Where the symbols take the nodes:
s810 j s77
s810 g s857
s810 d s218
s578 j s296
s578 g s733
s578 d s69
s842 j s214
s842 g s671
s842 d s610
s555 j s740
s555 g s643
s555 d s515
s582 j s918
s582 g s887
s582 d s374
s152 j s525
s152 g s555
s152 d s954
s410 j s723
s410 g s931
s410 d s357
s252 j s77
s252 g s434
s252 d s827
s643 j s640
s643 g s434
s643 d s755
s733 j s67
s733 g s569
s733 d s731
s275 j s956
s275 g s912
s275 d s966
s339 j s971
s339 g s600
s339 d s363
s187 j s569
s187 g s284
s187 d s111
s133 j s67
s133 g s933
s133 d s456
s504 j s891
s504 g s808
s504 d s285
s337 j s410
s337 g s357
s337 d s723
s77 j s218
s77 g s707
s77 d s857
s218 j s190
s218 g s50
s218 d s707
s565 j s723
s565 g s237
s565 d s211
s134 j s912
s134 g s62
s134 d s440
s331 j s726
s331 g s546
s331 d s922
s785 j s212
s785 g s842
s785 d s755
s731 j s504
s731 g s285
s731 d s891
s207 j s834
s207 g s578
s207 d s758
s857 j s707
s857 g s50
s857 d s740
s931 j s654
s931 g s422
s931 d s646
s525 j s504
s525 g s795
s525 d s555
s880 j s658
s880 g s995
s880 d s427
s758 j s781
s758 g s265
s758 d s296
s212 j s596
s212 g s214
s212 d s842
s671 j s643
s671 g s842
s671 d s640
s190 j s600
s190 g s374
s190 d s842
s427 j s995
s427 g s363
s427 d s157
s624 j s237
s624 g s113
s624 d s313
s408 j s886
s408 g s834
s408 d s569
s256 j s466
s256 g s891
s256 d s152
s546 j s275
s546 g s966
s546 d s956
s912 j s134
s912 g s337
s912 d s62
s440 j s62
s440 g s275
s440 d s489
s954 j s555
s954 g s515
s954 d s539
s284 j s891
s284 g s954
s284 d s408
s211 j s237
s211 g s134
s211 d s296
s112 j s878
s112 g s643
s112 d s671
s157 j s624
s157 g s422
s157 d s423
s799 j s733
s799 g s891
s799 d s504
s371 j s187
s371 g s69
s371 d s569
s423 j s374
s423 g s966
s423 d s113
s995 j s157
s995 g s423
s995 d s624
s781 j s133
s781 g s758
s781 d s555
s50 j s781
s50 g s67
s50 d s133
s918 j s374
s918 g s464
s918 d s887
s654 j s211
s654 g s660
s654 d s237
s357 j s726
s357 g s646
s357 d s70
s265 j s733
s265 g s731
s265 d s799
s922 j s546
s922 g s956
s922 d s203
s886 j s267
s886 g s654
s886 d s565
s723 j s357
s723 g s70
s723 d s931
s515 j s207
s515 g s818
s515 d s207
s62 j s489
s62 g s313
s62 d s296
s374 j s582
s374 g s133
s374 d s464
s834 j s857
s834 g s296
s834 d s578
s640 j s755
s640 g s810
s640 d s374
s610 j s199
s610 g s740
s610 d s190
s300 j s810
s300 g s22
s300 d s466
s69 j s284
s69 g s408
s69 d s203
s596 j s827
s596 g s857
s596 d s434
s296 j s265
s296 g s660
s296 d s733
s203 j s408
s203 g s267
s203 d s886
s70 j s646
s70 g s212
s70 d s880
s456 j s933
s456 g s218
s456 d s14
s313 j s331
s313 g s922
s313 d s726
s283 j s363
s283 g s610
s283 d s214
s285 j s808
s285 g s371
s285 d s818
s466 j s152
s466 g s954
s466 d s525
s795 j s515
s795 g s207
s795 d s539
s827 j s723
s827 g s212
s827 d s785
s646 j s880
s646 g s427
s646 d s157
s489 j s157
s489 g s971
s489 d s313
s891 j s285
s891 g s731
s891 d s808
s887 j s464
s887 g s878
s887 d s423
s808 j s818
s808 g s187
s808 d s954
s956 j s971
s956 g s410
s956 d s337
s267 j s565
s267 g s211
s267 d s654
s600 j s22
s600 g s596
s600 d s252
s707 j s857
s707 g s781
s707 d s50
s111 j s313
s111 g s726
s111 d s331
s237 j s660
s237 g s912
s237 d s134
s878 j s671
s878 g s152
s878 d s643
s755 j s300
s755 g s77
s755 d s810
s726 j s922
s726 g s275
s726 d s187
s740 j s50
s740 g s133
s740 d s781
s539 j s755
s539 g s758
s539 d s834
s933 j s466
s933 g s256
s933 d s36
s818 j s371
s818 g s569
s818 d s187
s199 j s755
s199 g s918
s199 d s252
s363 j s600
s363 g s252
s363 d s22
s569 j s69
s569 g s525
s569 d s660
s658 j s70
s658 g s157
s658 d s995
s422 j s410
s422 g s596
s422 d s339
s971 j s363
s971 g s22
s971 d s600
s660 j s134
s660 g s440
s660 d s504
s464 j s112
s464 g s671
s464 d s878
s67 j s456
s67 g s14
s67 d s933
s966 j s337
s966 g s723
s966 d s410
s14 j s36
s14 g s371
s14 d s256
s434 j s785
s434 g s283
s434 d s212
s36 j s256
s36 g s152
s36 d s466
s214 j s582
s214 g s190
s214 d s199
s113 j s842
s113 g s363
s113 d s971
s22 j s252
s22 g s956
s22 d s596

The rows follow the links: the fewer symbols apart two nodes are, the more alike their rows tend to be.

Each row is also shifted at random along 7 hidden directions that mean nothing.

Name the node of each row.
[ 37 -30 -25  35  42  25 -88  -8 -21  -1  42  29  20   4 -52   8 -15  21  89 -18 -35  13  37  -3 -31  -2   2   6   3  47 -25  18  31  36   2   0  12 -60 -17] | s723
[ -7  37  10   0   8 -14   6 -17  19  10 -58 -13  -2  -4  28  -4  13  -2   7 -51   9 -36   5  11 -17   1 -15  16  -8 -27 -21   9 -22  10 -29  -3 -24  65   3] | s525
[ 43   4   1  11 -15   6  24 -38  24  27 -25  15 -18 -11  21   1  12  -1 -27  -4  13 -29 -13 -13  19 -11 -22 -13   1 -31   3   6 -23   8  20 -26 -26  30   4] | s758
[ -61  -13    2   -1  -27  -33  -81   12  -39   -6   -2   11    9  -13   20   58 -102  -24  -38  -51   20  -22  -19   79    2  -18  -13   10  -42   99  -26   55    9  -30   -3   18   60  -49  -28] | s285
[ 33  14  21 -11   8  20  62  -9  17   4 -22 -20   0 -23  31  -6   7 -16 -36 -13  26 -14  23   6  -4  -2 -20   4  -2 -19  19 -12   6  11  21  20   5  50  22] | s489
[-11 -20   1   1  66 -55 -48 -18  -5 -37 -29  -9 -13  28  11  38 -24  -3  92 -52 -15  -6  80   5 -38  30   0  46 -10 -38 -49  37  26  20  30  18 -40  37 -15] | s922
[ 37  36  19  -3 -31  48  15  -4   4  33  10 -15  27 -22  -6 -44  16  15 -67  -9  10 -14 -52  23  15 -26 -11  -7   4  30   1 -23 -10   4 -29 -20  10  -2  39] | s69
[-18 -24 -10   0   7   0 -46   5  -5  -1 -14 -23  -8 -21 -13   8 -49 -18  23 -44 -10  -1 -21  50 -19  12   3  24 -17  34  30  -5  -5  -8   8  33   2   3 -34] | s218
[ 24   7  36  -3   2   3  31   3  20  14 -10 -16  -6  -8  17  21  11  -9  -5 -18  10  10   4   8 -22   8  -1   8   9   4   0  -8  17  15   3   5  14  32  21] | s660
[  5  22   5  -8  10  40   1   5  19  -7   2 -22  -1 -21  11 -15 -29 -18 -13 -46 -12 -16   1  41 -78  -7   3  24 -15 -11  15 -13  -2   6 -33  23  19  37 -13] | s36
[-86   1   7  19   2 -41 -31   1   9  20 -31  15  13 -21   7  19   3   4  21 -41   2  -8 -20  29  62  12  10  -3  -3  22   8  16 -31  14   3  11 -13  -3   4] | s731
[-31  10  -6  20 -16   9 -42 -32  51  12  42  25  36 -57  17  -1 -17  18  24 -53 -42 -11 -41  33  14 -40  33 -18 -28   2  36   1 -42  39  17 -26  21  12 -11] | s237
[  8   1   5 -37  25  30  17   1  21  -8  20 -22   7 -18 -10 -23  17 -14  -2 -32 -57  30 -24  31 -39 -15  46  35  16 -31  36  -7 -12  21 -18  16   0   8   7] | s464
[ 11  11  -8 -14 -26 -28  54  -1 -26 -32  17  -4 -24  46  28   4 -14  -6 -43  77  46  -3  46 -52  25   4 -21 -20 -13 -36 -38   1  13 -43  25 -21  -5   5  16] | s546
[-22  21  -4 -49 -30 -58  30  16 -21 -19 -33 -20 -14  34  52  24  -5 -17 -29  20  23 -16  -6   0  22 -14   5  -3  -9  13 -21  31  -5 -45   0 -11   5  35  -3] | s112
[  3   2 -34  39  -8  40 -54 -23   4  20  44  40  42 -34 -33 -35   6  28  35   0 -23  -9 -25  -8  36 -35   0 -41 -13  41  19   2 -21  31  -4 -24  12 -47  -6] | s931
[-32   0 -11  -5   8  10  22   2  -2   1 -23 -28  17 -23  -6 -26   9   6  -4 -13  -2  -7 -37   5  15  -9 -15   6  -9   7  37   5   6  11 -25   8  10  32  11] | s70
[-32  35  16 -14 -18 -30  43  -7  -1  -8 -35 -22   2   6  44  -6  -4  -1 -59  -9  45 -34   0   7  34  -1 -25   1 -20 -24 -23   8 -15 -23  -4 -11 -13  53  27] | s187
[-13 -10 -11 -12  23  -9 -26 -13  11   5  18  25  12 -11  -4   6  15   0  48 -21 -49  13   4   9   6 -12  48   9  11  -5  11  20 -24  20  14   0 -16 -22 -16] | s582
[-49 -39  15 -15  14  10   4  54   2 -46  14 -31  -1  16 -20 -15 -10  11  -1   7 -25  34 -33  11 -52  26  12  46   7 -20  25 -20  37 -15 -15  25  30  -4  -9] | s827
[-24  19  -5   9  11  -9  24  12   6 -10   7  11 -22  24  -6   6  18 -14  23  28   6  13  36 -35 -33  27  15 -11   5 -54 -13 -17  -3  -4 -18   2 -17   8  -6] | s14
[ -4  19   2 -28  -7  14  77  -2  11 -37  10 -44  -7   1  23 -34  -6  -2 -54  20  13  -8   3 -14 -20  -7 -13  13 -16 -68  22 -19   6 -10  -3  -4  10  62  24] | s966
[ 21  15   5 -10   4  18  49 -16  13  11 -35 -20   5 -33  30   2   4 -12 -25 -28  21 -18   2  10  18 -22 -31  -5  -7  11  26   6   5  18   5  17  16  58  15] | s624
[  7   4  -6  15  22  17 -16  -8   6   4  11  -3  26 -15 -24 -41  18  14  33  -1  -6   2  21  -7  29   5   0  -1   2  -6   1 -22  -8  13  14   7 -27 -11  15] | s956
[ 23   6 -17 -30 -32  -3  -4  -5  -9 -11  25  24  -4   3  40  24 -45 -21 -42   2  -9 -20   4  22 -11 -49  10 -19 -17  18  -8  45  -8 -25  18 -10  31 -14 -25] | s887
[ 15  23  11  -9 -49 -19  10 -16   4 -20  -7  -2  -6  14  62  23 -45   8 -62 -18  23 -48 -17  11 -23 -37 -32  -3 -40  -4 -36  28   1 -21  -6 -35  30  43  -6] | s408
[-28   7   3  11 -12  -8  36   4  34 -12 -19  22  10   1  28 -23  26  25  -9  20  18 -26   1 -44  46   5 -15 -25  -3 -34  10  -9 -14  -3  18 -10  -4  26  -4] | s339
[  -1  -31    5   13    3   25   18   -2   55  -41   33   46    2    4   18  -12   -4   28  -14    6  -42  -10   11  -34  -52   -8    7    5   -4 -102   16   -2  -10    7   21  -18    8   15  -35] | s252

From each start, follow one symbol. Which node do you reach?
Answers are names.
[ 38  -9  -2  -4  33  11  28  -4 -13 -21 -11 -24 -16  27  -7  -6  14  -1  26   8   3   6  39 -33 -49  14 -24  21   9 -31 -15   4  41  15 -13  14  -2  35  12]
g: s646
[ 90 -14  21  19  21  22  14 -29   8  23  -5  24 -18  16  -5  18  26   5   0   7  -9   5  22 -22 -33   2 -17  10  29 -29 -30   7  18  27   5 -22 -20   0  17]
g: s733
[-59  -3   1 -10  -3 -23 -30  26  -2 -27 -30 -33  -4  10   1 -10 -39  -2  10 -29   3  -7 -21  32 -18  20   0  33 -17  17  10  -7   1 -33 -12  29  12  21 -35]
j: s810
[ 13 -30  33  -5  47   2  -7  32   3  -7 -35  -5   2  16 -18  11  25   8  52 -21 -13  13  30  -9 -32  35   3  40  31   6  -8  -3  38   2  10  33  -5  -5 -14]
d: s214
[-21 -22  16  27  40 -28 -52 -21  14  24 -32  27  -4 -10  -5  47   9  -2  69 -56 -16   0  21  20   6  25   3  18  16   8 -16  21  -3  36  12  13 -30  -4 -11]
g: s569
[ 34 -11 -15  12 -12  44 -20 -18   5  24  25   5  -8 -34 -29 -19 -31 -10 -23 -12 -12   3 -40  33 -12 -12   6  -6  -9  19  37 -21 -20   5   5   0   3 -29 -12]
j: s133
[  8 -19  13  -5  14  19  18  21   8 -14  -2   5   7  -7   3  -1  -1  -1 -11  -2  -5   5  11   1 -17   0  -8   9   7   0  17   5  18   1   4  24  25  -7 -15]
j: s842
[  1   6 -10 -15 -19  13  25   2  -8 -42  20 -31  -3   8  24  -8 -49  -1 -44   8  18 -12   2   9 -34 -19 -22   7 -34  -8   5   2  20 -21  -1  -2  38  32  -1]
d: s723
[-10  17  -4   6  35 -16  32 -17  20 -17 -43 -15   9  16  12 -22  52  19  54   0   3 -18  41 -47  16  15 -18  10   1 -61 -11  -8   3  24   0  -2 -40  74  16]
j: s723
[  -3  -25   23   -2   27    7  -20   12   -5  -40   20   -7  -20   25    3   34  -38   -7    0  -38  -31   12   17   29 -110    8    5   63    3  -35  -34   25   38    6  -30    8   13    3   -4]
d: s408
[-68   6  29 -33  -7 -42  25  50 -24 -34 -28 -90 -12  30   6   7 -10  -6 -11  -7  15  31 -51  31 -29  30   2  53  -7  10  -4 -19  39 -26 -38  13  25  56  30]
g: s267
[ 20   4  -2 -23  12  10  18  -1  10   8   7   8  -2 -10  -1  -6  28 -12  10   6 -21  15  12  -8   3 -11  26  -4  23 -13  14   6 -11   6   5   5 -17  -7  -4]
g: s133
[-45 -31   4  21  16 -12 -23   6   0  23  12  17  -2 -19 -37  11  22   1  27   4 -23  38 -25   4  36  26  25  -1  21   3  16 -10 -13  24   7   3 -21 -51  10]
g: s731
[  3  -5  29  -5  39  18   9   6  44 -16 -42  -3  21 -14   9 -24  34  24  36 -49 -33 -14  -3  -4 -32  10  -4  37  11 -36  26   0   7  24  -4  15  -8  50  -8]
j: s596
[ 30 -18  -4  20 -18  20 -18 -20   6   4  59  35  -4 -18   5  19 -35  -5 -17  13  -6   6  18  11   4 -23   8 -23  -8  11  -1   2  -6   4  39 -12  20 -39  -4]
d: s296
[-66 -12  -4  14   2 -33   1 -22  54 -28  46  30  -1 -12  28  24  -2  15  37 -14 -50  15  -2 -10 -11  -5  46  -2 -15 -92  27   0 -35  39  30 -24  -7  43 -10]
j: s912
[ 58 -20  18  -2   8  57   9 -12   4  22  15 -24   1 -13 -26 -27   4   4 -33 -20 -25  23 -51  25 -42  -9  -2  33  14  -3  26 -21  15  18 -18   1  -2  -3  23]
d: s578
[ 20  -9   9  20   4  32  -6  12 -20  27  46  20   4  14 -52 -13  36  13  -9  38  -4  37  -3 -14  -6  11  12  -3  39   9 -24 -20  10  12 -23 -12 -10 -70  38]
g: s525
[ 56  11  15   7  15  30  26 -41  31  31 -39  -6   8 -16   2 -38  49  14  -6 -35  -6 -19 -20 -11   7  -9 -16  14  14 -38   8  -9 -19  42  -9 -16 -47  49  24]
d: s758
